Here is a tiny trained network, its code and every weight. The questions are about switching its units off for an input and a target symbol, where a switched-off unit gives its printed mean instead of its output.

import numpy as np


def w(rows, s, z=0):
    codes = np.array(rows[::2]) - 128.0
    scale = np.full(codes.shape[1], s)
    scale[-1] = z or s
    return codes * scale


def norm(h):
    return h / np.sqrt((h * h).mean(-1, keepdims=True) + 1e-5)


def f(y):
    return np.maximum(y, 0)


def softmax(a):
    e = np.exp(a - a.max(-1, keepdims=True))
    return e / e.sum(-1, keepdims=True)


def log_softmax(a):
    a = a - a.max(-1, keepdims=True)
    return a - np.log(np.exp(a).sum(-1, keepdims=True))


def net(x, mask):
    ids = ['ΓΘΣΦΩαβδεμξ'.index(c) for c in x.split()]
    T = len(ids)
    res = E[ids] + P[:T]
    r = norm(res)
    for j in range(2):
        rows = slice(2 * j, 2 * j + 2)
        q, k, v = (r @ M[0][rows].T for M in (Q, K, V))
        z = softmax(np.where(np.tri(T) > 0, q @ k.T / 2**0.5, -1e9)) @ v
        o = O[0][rows]
        res = res + np.where(mask[j], z, o[:, -1]) @ o[:, :-1]
    y = f(norm(res) @ A[0][:, :-1].T + A[0][:, -1])
    res = res + np.where(mask[2:6], y, B[0][:, -1]) @ B[0][:, :-1]
    return log_softmax(norm(res)[-1] @ U[:, :-1].T + U[:, -1])


Q, K, V, O, A, B = {}, {}, {}, {}, {}, {}
E = w([
[145,85,175,134,132],'Γ',
[166,41,184,93,100],'Θ',
[135,150,81,175,211],'Σ',
[109,126,44,185,224],'Φ',
[134,65,87,128,212],'Ω',
[153,254,186,175,95],'α',
[164,34,49,154,115],'β',
[158,77,151,120,143],'δ',
[149,34,182,183,44],'ε',
[156,190,173,108,193],'μ',
[104,129,88,38,111],'ξ',
],0.016)
P = w([
[129,95,108,128,153],'0',
[124,115,96,138,130],'1',
[107,130,148,150,68],'2',
[63,171,140,197,55],'3',
[119,64,162,113,3],'4',
[77,189,240,134,85],'5',
[93,114,170,131,87],'6',
[79,166,195,148,97],'7',
[125,71,222,71,68],'8',
[111,58,236,86,111],'9',
],0.0068)
Q[0] = w([
[179,254,179,128,183],'head 0',
[204,167,130,94,154],'head 0',
[137,160,175,192,150],'head 1',
[166,101,177,228,124],'head 1',
],0.0085)
K[0] = w([
[253,66,119,150,148],'head 0',
[77,77,108,112,111],'head 0',
[5,77,136,57,128],'head 1',
[46,211,46,41,65],'head 1',
],0.0065)
V[0] = w([
[106,112,68,254,116],'head 0',
[237,22,240,185,129],'head 0',
[196,171,125,219,71],'head 1',
[84,162,144,35,39],'head 1',
],0.0091)
O[0] = w([
[164,52,178,195,105,180],'head 0',
[188,67,109,176,46,177],'head 0',
[234,167,152,150,245,33],'head 1',
[142,139,131,20,98,2],'head 1',
],0.012,0.0048)
A[0] = w([
[135,139,5,176,153,141],'neuron 0',
[140,53,136,91,5,229],'neuron 1',
[239,161,51,104,133,75],'neuron 2',
[20,106,84,207,254,252],'neuron 3',
],0.0073,0.0045)
B[0] = w([
[148,226,121,134,75,165],'neuron 0',
[140,249,159,60,98,219],'neuron 1',
[193,176,117,138,176,130],'neuron 2',
[147,119,176,16,87,250],'neuron 3',
],0.011)
U = w([
[198,125,47,156,96,62],'Γ',
[162,114,108,80,83,47],'Θ',
[186,94,136,159,170,43],'Σ',
[108,67,192,185,165,213],'Φ',
[99,95,135,141,47,254],'Ω',
[253,167,151,125,216,41],'α',
[229,108,63,150,146,85],'β',
[159,136,72,164,106,64],'δ',
[234,98,84,176,120,154],'ε',
[110,254,115,76,115,172],'μ',
[62,162,123,143,175,98],'ξ',
],0.0086,0.0036)

Each question gives the input, a string of symbols that net reads in full, and the target symbol t.
The units are the heads (2 rows each of Q, K, V and O) and the neurons (one row each of A and B). Each row of codes is followed by its name. A weight is (code - 128) times the scale printed after its matrix; where a second scale follows, it is the last column's (O, A, B and U).
mask holds one flag per unit, heads first, then neurons. A switched-off unit (its flag False) gives its mean, the last column of its rows in O or B, instead of its output. The means were averaged over made-up inputs and are rounded, as every weight is.
A unit's drop is (log p(t) with every unit on - log p(t) with that unit switched off) / (log p(t) with every unit on - log p(t) with every unit switched off).
The circuit of an input: a set's keep is (log p(t) with only the set's units on - log p(t) with every unit switched off) / (log p(t) with every unit on - log p(t) with every unit switched off). Starting from all 6 units, units are removed one at a time, each time the one whose removal leaves the highest keep (on an exact tie, the one counted first), for as long as the keep stays at least 0.8.
circuit, biggest first: the units of the circuit, biggest drop first
most important unit: the unit with the biggest drop
k most important neurons: the k neurons with the biggest drops, biggest first
heads that matter: for each layer, one digit per head in row order, 1 if its drop is at least 0.15 and else 0, layers parted by /
drop of u: that unit's drop, to one decimal
input Φ Φ μ Φ Φ δ Ω Φ Ω, target Φ: most important unit : head 0
input α Γ β ξ Ω, target μ: heads that matter : 10
input α Θ Θ Θ α δ Ω ξ Γ Γ, target μ: heads that matter : 00
input Ω Φ Φ α Ω ξ ε β Θ, target μ: heads that matter : 10
input ξ Ω Ω α Θ Γ β, target μ: circuit, biggest first : (head 0; neuron 1)
input Ω Σ α μ α Σ, target α: heads that matter : 01
input Ω β β Ω Θ Ω ξ ε δ, target μ: circuit, biggest first : (neuron 1; head 0)
input Ω Θ Ω α ξ α Φ Φ ε, target μ: circuit, biggest first : (neuron 1; head 1)
input μ Θ Φ Φ β ξ α ε, target μ: circuit, biggest first : (neuron 1; head 0)
input β Φ Φ Γ, target Φ: heads that matter : 01
input Ω Ω Σ, target Ω: 3 most important neurons : (neuron 3; neuron 1; neuron 0)
input Θ Φ Φ Φ Σ, target Φ: circuit, biggest first : (head 0; head 1)
input Φ Ω Ω μ, target Ω: 2 most important neurons : (neuron 1; neuron 3)
input Θ μ δ Φ Φ Φ Ω Φ, target Ω: 2 most important neurons : (neuron 1; neuron 3)
input ε Σ Σ Φ Φ, target Φ: circuit, biggest first : (head 0)
input Φ Φ Γ, target Φ: circuit, biggest first : (head 1; head 0)
input ε Φ Ω Φ δ, target Φ: 2 most important neurons : (neuron 0; neuron 3)
input Φ ξ δ, target μ: 2 most important neurons : (neuron 3; neuron 1)
input Ω Φ Ω ξ Ω μ Γ, target μ: 2 most important neurons : (neuron 1; neuron 3)
input Φ Γ Φ Ω Ω Ω Φ, target Ω: 2 most important neurons : (neuron 3; neuron 0)
input Ω Θ μ Φ Ω Ω Σ, target Ω: circuit, biggest first : (neuron 1)
input Σ Ω Φ ξ Σ Ω Ω β, target μ: drop of neuron 3 : -0.1
input ξ Ω μ Φ α Φ Θ, target μ: drop of neuron 1 : 0.5
input Φ Φ Ω, target Φ: drop of head 1 : 0.3
input Θ Φ Ω Σ Φ Φ, target Φ: drop of neuron 0 : -0.1
